Below is a small trained network, with its code and all its weights. Each question gives an input and a target symbol and asks what happens when units are switched off, that is, made to give their printed mean instead of their output.

import numpy as np


def w(rows, s, z=0):
    codes = np.array(rows[::2]) - 128.0
    scale = np.full(codes.shape[1], s)
    scale[-1] = z or s
    return codes * scale


def norm(h):
    return h / np.sqrt((h * h).mean(-1, keepdims=True) + 1e-5)


def f(y):
    return np.maximum(y, 0)


def softmax(a):
    e = np.exp(a - a.max(-1, keepdims=True))
    return e / e.sum(-1, keepdims=True)


def log_softmax(a):
    a = a - a.max(-1, keepdims=True)
    return a - np.log(np.exp(a).sum(-1, keepdims=True))


def net(x, mask):
    ids = ['αδεξτω'.index(c) for c in x.split()]
    T = len(ids)
    res = E[ids] + P[:T]
    u = 0
    for l in range(2):
        r = norm(res)
        for j in range(2):
            rows = slice(2 * j, 2 * j + 2)
            q, k, v = (r @ M[l][rows].T for M in (Q, K, V))
            z = softmax(np.where(np.tri(T) > 0, q @ k.T / 2**0.5, -1e9)) @ v
            o = O[l][rows]
            res = res + np.where(mask[u + j], z, o[:, -1]) @ o[:, :-1]
        u += 2
        y = f(norm(res) @ A[l][:, :-1].T + A[l][:, -1])
        res = res + np.where(mask[u : u + 4], y, B[l][:, -1]) @ B[l][:, :-1]
        u += 4
    return log_softmax(norm(res)[-1] @ U[:, :-1].T + U[:, -1])


Q, K, V, O, A, B = {}, {}, {}, {}, {}, {}
E = w([
[251,66,150],'α',
[114,158,175],'δ',
[121,246,68],'ε',
[154,25,149],'ξ',
[24,81,184],'τ',
[132,137,185],'ω',
],0.016)
P = w([
[89,39,2],'0',
[122,110,200],'1',
[133,148,174],'2',
[138,173,160],'3',
[150,148,158],'4',
[154,142,150],'5',
],0.0061)
Q[0] = w([
[87,147,197],'0.h1',
[41,83,143],'0.h1',
[105,151,4],'0.h2',
[177,176,97],'0.h2',
],0.036)
K[0] = w([
[96,158,219],'0.h1',
[55,62,194],'0.h1',
[15,2,124],'0.h2',
[111,96,88],'0.h2',
],0.03)
V[0] = w([
[242,156,254],'0.h1',
[62,65,153],'0.h1',
[81,69,195],'0.h2',
[220,233,190],'0.h2',
],0.015)
O[0] = w([
[247,169,220,110],'0.h1',
[136,28,83,96],'0.h1',
[197,94,90,4],'0.h2',
[72,44,182,97],'0.h2',
],0.013,0.0027)
A[0] = w([
[130,217,111,62],'0.n1',
[202,105,140,67],'0.n2',
[26,186,59,252],'0.n3',
[116,6,123,96],'0.n4',
],0.023,0.0027)
B[0] = w([
[84,116,224,201],'0.n1',
[57,72,96,160],'0.n2',
[8,31,94,254],'0.n3',
[38,7,169,205],'0.n4',
],0.019,0.014)
Q[1] = w([
[114,188,211],'1.h1',
[184,250,58],'1.h1',
[191,222,194],'1.h2',
[223,71,138],'1.h2',
],0.025)
K[1] = w([
[68,173,93],'1.h1',
[112,253,210],'1.h1',
[229,219,135],'1.h2',
[119,158,238],'1.h2',
],0.023)
V[1] = w([
[204,81,67],'1.h1',
[222,107,198],'1.h1',
[100,154,46],'1.h2',
[4,171,181],'1.h2',
],0.029)
O[1] = w([
[96,226,104,118],'1.h1',
[18,131,157,6],'1.h1',
[81,240,110,125],'1.h2',
[181,98,2,211],'1.h2',
],0.021,0.023)
A[1] = w([
[183,2,253,176],'1.n1',
[133,52,48,94],'1.n2',
[30,112,212,2],'1.n3',
[83,176,201,113],'1.n4',
],0.019,0.0064)
B[1] = w([
[171,214,233,246],'1.n1',
[51,56,98,250],'1.n2',
[209,3,162,136],'1.n3',
[64,92,171,144],'1.n4',
],0.027,0.016)
U = w([
[188,216,114,175],'α',
[117,70,100,235],'δ',
[71,86,251,3],'ε',
[115,180,202,69],'ξ',
[66,232,187,183],'τ',
[223,146,137,83],'ω',
],0.014,0.0033)

Each question gives the input, a string of symbols that net reads in full, and the target symbol t.
The units are the heads (2 rows each of Q, K, V and O) and the neurons (one row each of A and B). Each row of codes is followed by its name. A weight is (code - 128) times the scale printed after its matrix; where a second scale follows, it is the last column's (O, A, B and U).
mask holds one flag per unit, layer by layer, with each layer's heads first. A switched-off unit (its flag False) gives its mean, the last column of its rows in O or B, instead of its output. The means were averaged over made-up inputs and are rounded, as every weight is.
A unit's drop is (log p(t) with every unit on - log p(t) with that unit switched off) / (log p(t) with every unit on - log p(t) with every unit switched off).
The circuit of an input: a set's keep is (log p(t) with only the set's units on - log p(t) with every unit switched off) / (log p(t) with every unit on - log p(t) with every unit switched off). Starting from all 12 units, units are removed one at a time, each time the one whose removal leaves the highest keep (on an exact tie, the one counted first), for as long as the keep stays at least 0.8.
units of the circuit, in order: the units of the circuit, biggest drop first
top k neurons in layer l: the k neurons of layer l with the biggest drops, biggest first
which heads matter: for each layer, one digit per head in row order, 1 if its drop is at least 0.15 and else 0, layers parted by /
drop when u is switched off: that unit's drop, to one decimal
input α ε α τ ε α, target ε: which heads matter	10 / 11
input δ α ε, target α: units of the circuit, in order	0.h2, 0.h1, 1.h2
input α ξ ε δ ω α, target ε: top 2 neurons in layer 0	0.n1, 0.n3
input ξ ε α ξ, target ε: which heads matter	11 / 00
input τ δ α ε ε ω, target ω: top 2 neurons in layer 0	0.n2, 0.n3
input α ε ε, target ε: which heads matter	10 / 01
input ξ ω τ ξ ξ, target ε: which heads matter	10 / 01
input δ ξ ε α, target α: top 2 neurons in layer 0	0.n4, 0.n3
input α ε τ ξ ξ ε, target ε: top 2 neurons in layer 0	0.n3, 0.n1
input ξ ε ξ δ ε α, target τ: top neuron in layer 0	0.n1
input ξ ξ ξ δ ε α, target τ: drop when 0.n4 is switched off	0.4
input δ ω ε α, target α: drop when 0.h2 is switched off	0.4
input ε ξ ξ ε ω, target ω: drop when 0.n3 is switched off	0.4
